Here is a tiny trained network, its code and every weight. The questions are about switching its units off for an input and a target symbol, where a switched-off unit gives its printed mean instead of its output.

import numpy as np


def w(rows, s, z=0):
    codes = np.array(rows[::2]) - 128.0
    scale = np.full(codes.shape[1], s)
    scale[-1] = z or s
    return codes * scale


def norm(h):
    return h / np.sqrt((h * h).mean(-1, keepdims=True) + 1e-5)


def f(y):
    return y / 2 * (1 + np.tanh(0.7978845608 * (y + 0.044715 * y**3)))


def softmax(a):
    e = np.exp(a - a.max(-1, keepdims=True))
    return e / e.sum(-1, keepdims=True)


def log_softmax(a):
    a = a - a.max(-1, keepdims=True)
    return a - np.log(np.exp(a).sum(-1, keepdims=True))


def net(x, mask):
    ids = ['ΘΣΨαβγδεζλμξπω'.index(c) for c in x.split()]
    T = len(ids)
    res = E[ids] + P[:T]
    q, k, v = (norm(res) @ M[0].T for M in (Q, K, V))
    z = softmax(np.where(np.tri(T) > 0, q @ k.T / 3**0.5, -1e9)) @ v
    res = res + np.where(mask[0], z, O[0][:, -1]) @ O[0][:, :-1]
    y = f(norm(res) @ A[0][:, :-1].T + A[0][:, -1])
    res = res + np.where(mask[1:25], y, B[0][:, -1]) @ B[0][:, :-1]
    return log_softmax(norm(res)[-1] @ U[:, :-1].T + U[:, -1])


Q, K, V, O, A, B = {}, {}, {}, {}, {}, {}
E = w([
[100,164,116,96,90,134,125,173,142,84,68,139],'Θ',
[85,94,138,115,106,218,74,116,151,186,61,139],'Σ',
[109,113,93,108,92,105,170,113,163,103,128,97],'Ψ',
[120,152,139,138,170,150,186,162,128,144,81,82],'α',
[84,106,172,87,158,117,106,187,86,85,105,136],'β',
[108,91,106,120,100,143,180,112,4,84,104,104],'γ',
[126,200,131,106,196,127,132,128,106,161,149,138],'δ',
[87,118,163,92,176,59,129,101,104,81,107,64],'ε',
[66,136,141,99,77,113,173,168,99,170,167,110],'ζ',
[123,182,191,105,123,127,100,170,138,127,97,66],'λ',
[124,152,121,120,139,192,142,202,86,93,159,122],'μ',
[135,109,76,192,10,161,120,141,76,52,125,68],'ξ',
[94,124,107,123,155,105,216,129,135,129,104,169],'π',
[138,196,178,151,134,133,125,124,35,134,71,127],'ω',
],0.023)
P = w([
[74,189,214,206,162,114,134,48,244,138,227,135],'0',
[125,154,125,109,212,51,170,221,116,80,80,65],'1',
[78,166,77,69,175,29,157,190,124,125,155,57],'2',
[154,161,136,140,201,81,209,240,115,148,51,112],'3',
[108,161,115,69,157,43,175,190,100,157,85,93],'4',
[121,148,115,114,209,97,193,236,106,154,73,113],'5',
[90,133,121,140,193,55,166,233,106,165,67,108],'6',
[85,150,97,71,177,54,124,186,104,140,75,53],'7',
[70,133,117,116,188,75,158,235,107,162,58,93],'8',
[71,144,88,96,186,85,132,199,110,140,57,59],'9',
[104,214,78,56,138,3,65,119,113,127,66,27],'10',
[51,133,119,127,172,49,104,251,115,145,45,93],'11',
[94,195,50,82,178,95,84,194,105,142,113,40],'12',
[32,172,119,92,205,86,134,193,87,216,61,36],'13',
],0.0064)
Q[0] = w([
[223,62,162,141,115,125,147,86,178,109,213,255],'h0',
[220,120,206,134,153,95,158,69,142,88,204,174],'h0',
[90,189,106,78,137,97,224,200,97,103,80,82],'h0',
],0.0083)
K[0] = w([
[165,146,15,69,130,67,114,237,88,142,96,97],'h0',
[209,2,22,102,97,87,159,226,26,158,117,93],'h0',
[59,72,183,148,113,251,82,26,167,164,126,181],'h0',
],0.0058)
V[0] = w([
[157,125,151,105,167,151,126,101,1,161,158,91],'h0',
[125,96,78,152,173,98,185,51,131,147,96,104],'h0',
[134,126,95,173,49,144,179,175,77,130,122,23],'h0',
],0.0091)
O[0] = w([
[222,163,222,78,69,140,174,156,68,115,163,123,2],'h0',
[200,148,31,122,156,16,131,188,96,210,129,144,76],'h0',
[71,129,95,211,113,155,124,248,43,103,161,72,26],'h0',
],0.013,0.0052)
A[0] = w([
[90,108,22,210,175,83,76,98,171,128,109,188,129],'n0',
[94,162,107,107,66,183,83,143,167,155,130,150,45],'n1',
[142,133,145,91,93,146,92,31,195,89,76,152,52],'n2',
[188,149,210,68,53,142,179,124,145,81,135,176,30],'n3',
[237,105,171,66,167,114,163,59,88,150,180,195,76],'n4',
[169,133,115,118,142,163,37,192,190,123,100,61,183],'n5',
[120,84,81,124,44,216,56,82,81,191,104,229,145],'n6',
[190,129,100,100,43,142,156,157,99,164,62,157,77],'n7',
[166,184,114,135,119,29,200,201,94,100,169,169,130],'n8',
[128,64,217,135,101,172,75,51,130,110,196,199,103],'n9',
[178,109,155,120,112,147,211,2,182,148,147,101,90],'n10',
[111,219,105,109,138,90,111,188,180,165,114,112,192],'n11',
[138,164,99,115,100,91,96,171,156,131,82,140,95],'n12',
[200,179,153,188,141,102,116,172,90,169,242,149,4],'n13',
[128,111,81,139,23,139,180,99,203,90,120,95,46],'n14',
[80,203,78,205,201,145,140,156,96,150,119,84,114],'n15',
[79,169,188,223,75,215,110,185,107,61,201,82,138],'n16',
[137,127,238,131,66,178,127,82,194,71,119,105,57],'n17',
[133,184,95,54,97,175,119,161,165,190,126,213,97],'n18',
[137,60,91,131,154,162,37,42,170,217,106,169,126],'n19',
[149,54,78,228,72,90,118,132,107,100,94,86,61],'n20',
[127,182,83,172,189,150,99,172,141,129,169,180,98],'n21',
[136,112,128,150,150,228,125,140,188,195,128,236,96],'n22',
[119,129,150,136,144,209,154,98,174,53,165,144,44],'n23',
],0.0084,0.0029)
B[0] = w([
[182,205,85,89,56,167,166,111,81,174,112,158,243],'n0',
[92,77,143,131,129,114,160,92,99,99,54,97,154],'n1',
[115,74,103,147,110,158,76,190,87,129,149,77,255],'n2',
[66,198,115,137,114,209,54,128,126,172,68,181,162],'n3',
[137,149,138,141,115,146,42,153,220,34,200,141,149],'n4',
[115,36,120,156,143,163,166,68,64,163,189,122,182],'n5',
[200,73,201,134,55,58,165,158,154,75,73,41,165],'n6',
[124,117,129,125,147,112,77,96,175,67,78,23,148],'n7',
[138,112,164,185,210,105,180,63,132,133,46,83,162],'n8',
[174,48,170,86,200,97,169,254,65,185,138,198,148],'n9',
[147,132,124,118,122,91,107,229,131,163,175,97,172],'n10',
[84,107,186,157,155,131,178,105,145,111,194,99,218],'n11',
[105,130,118,136,182,210,149,86,126,148,135,111,170],'n12',
[130,95,66,39,56,131,152,133,66,68,44,54,132],'n13',
[90,184,137,109,196,94,45,145,123,125,114,97,159],'n14',
[153,156,159,91,99,154,101,201,223,124,125,109,191],'n15',
[153,105,123,173,38,55,160,24,164,162,183,175,165],'n16',
[129,173,98,178,193,153,118,121,59,200,177,164,184],'n17',
[87,55,135,107,68,90,103,74,194,55,129,103,174],'n18',
[205,84,193,186,42,145,113,151,79,127,142,161,234],'n19',
[151,120,150,129,169,154,55,189,147,95,210,92,143],'n20',
[131,100,135,54,100,236,77,109,175,76,190,147,139],'n21',
[207,41,120,122,109,94,124,106,134,136,103,92,164],'n22',
[123,121,116,75,201,192,190,73,60,141,186,185,151],'n23',
],0.008,0.0088)
U = w([
[62,144,95,142,109,205,104,45,182,100,38,127,5],'Θ',
[180,22,156,113,62,132,91,83,113,216,88,106,85],'Σ',
[111,156,33,120,118,121,98,195,147,205,140,119,49],'Ψ',
[176,105,137,168,187,167,200,193,156,149,101,44,59],'α',
[111,95,167,58,199,163,115,164,51,162,110,186,116],'β',
[162,124,117,105,68,122,216,168,32,63,87,80,121],'γ',
[182,152,166,72,107,129,65,126,211,91,146,160,155],'δ',
[173,103,153,139,191,38,124,44,177,81,91,78,218],'ε',
[58,130,185,170,24,42,170,134,168,127,165,158,82],'ζ',
[117,114,154,231,194,129,152,39,96,194,177,131,40],'λ',
[148,116,145,122,96,168,211,67,90,96,200,179,156],'μ',
[137,124,125,254,106,110,76,175,119,67,170,115,165],'ξ',
[189,146,81,100,123,85,199,52,116,181,88,189,248],'π',
[171,231,207,124,72,143,131,101,76,129,59,136,119],'ω',
],0.0071,0.0022)

Each question gives the input, a string of symbols that net reads in full, and the target symbol t.
The units are the heads (3 rows each of Q, K, V and O) and the neurons (one row each of A and B). Each row of codes is followed by its name. A weight is (code - 128) times the scale printed after its matrix; where a second scale follows, it is the last column's (O, A, B and U).
mask holds one flag per unit, heads first, then neurons. A switched-off unit (its flag False) gives its mean, the last column of its rows in O or B, instead of its output. The means were averaged over made-up inputs and are rounded, as every weight is.
A unit's drop is (log p(t) with every unit on - log p(t) with that unit switched off) / (log p(t) with every unit on - log p(t) with every unit switched off).
The circuit of an input: a set's keep is (log p(t) with only the set's units on - log p(t) with every unit switched off) / (log p(t) with every unit on - log p(t) with every unit switched off). Starting from the 12 units with the biggest drops (on a tie, the unit counted first), units are removed one at a time, each time the one whose removal leaves the highest keep (on an exact tie, the one counted first), for as long as the keep stays at least 0.8.
circuit, biggest first: the units of the circuit, biggest drop first
unit that matters most: the unit with the biggest drop
k most important neurons: the k neurons with the biggest drops, biggest first
drop when u is switched off: that unit's drop, to one decimal
input Σ Σ ε Θ β Θ, target Σ: circuit, biggest first => (h0; n2; n19)
input Θ γ Θ Σ ε Σ β Θ Θ β Θ ξ, target Θ: 2 most important neurons => (n0; n10)
input Θ Ψ β β Θ ε β Θ μ γ Σ π Ψ, target Ψ: circuit, biggest first => (n14; n0; n10)
input ε Σ Θ π Σ Σ α ω λ Θ Θ γ λ, target λ: unit that matters most => n5
input Θ Σ Θ ω Θ μ, target μ: 2 most important neurons => (n23; n16)
input α γ ω γ β, target α: 2 most important neurons => (n8; n15)
input π ε Ψ ε, target π: circuit, biggest first => (h0; n0)
input δ ε β ε Θ Θ, target δ: circuit, biggest first => (h0; n4)
input ω α ζ, target ω: circuit, biggest first => (h0; n3)
input Θ Θ Σ β γ Θ δ, target δ: circuit, biggest first => (n15; n21)
input α ω ζ Θ μ, target α: circuit, biggest first => (h0; n8; n15)
input δ ε Θ ξ Ψ π β Θ ω β π, target δ: circuit, biggest first => (h0; n4)
input μ ω β Ψ Θ Θ γ ε δ, target μ: circuit, biggest first => (h0; n16)
input Θ ω Σ π ω Ψ Ψ γ Ψ μ, target μ: circuit, biggest first => (n16; n2)
input Ψ λ π ε Ψ ζ, target Ψ: circuit, biggest first => (h0)
input ζ π Θ Θ Θ Θ Θ ω, target ζ: circuit, biggest first => (h0; n16; n15)
input α Ψ α μ Θ Θ Θ ε, target α: circuit, biggest first => (h0; n15; n8)
input ζ ε α ξ Θ, target ζ: circuit, biggest first => (h0; n16)
input μ ε Θ Ψ Θ ζ, target μ: circuit, biggest first => (h0; n16; n23)
input Ψ ε Θ ω δ ξ, target Ψ: most important neuron => (n0)
input β μ Ψ, target β: drop when h0 is switched off => 0.7
input β ω ω ξ, target β: drop when n23 is switched off => 0.1
input Ψ Θ ε δ, target Ψ: drop when h0 is switched off => 1.3
input π Ψ δ Θ, target π: drop when h0 is switched off => 1.1
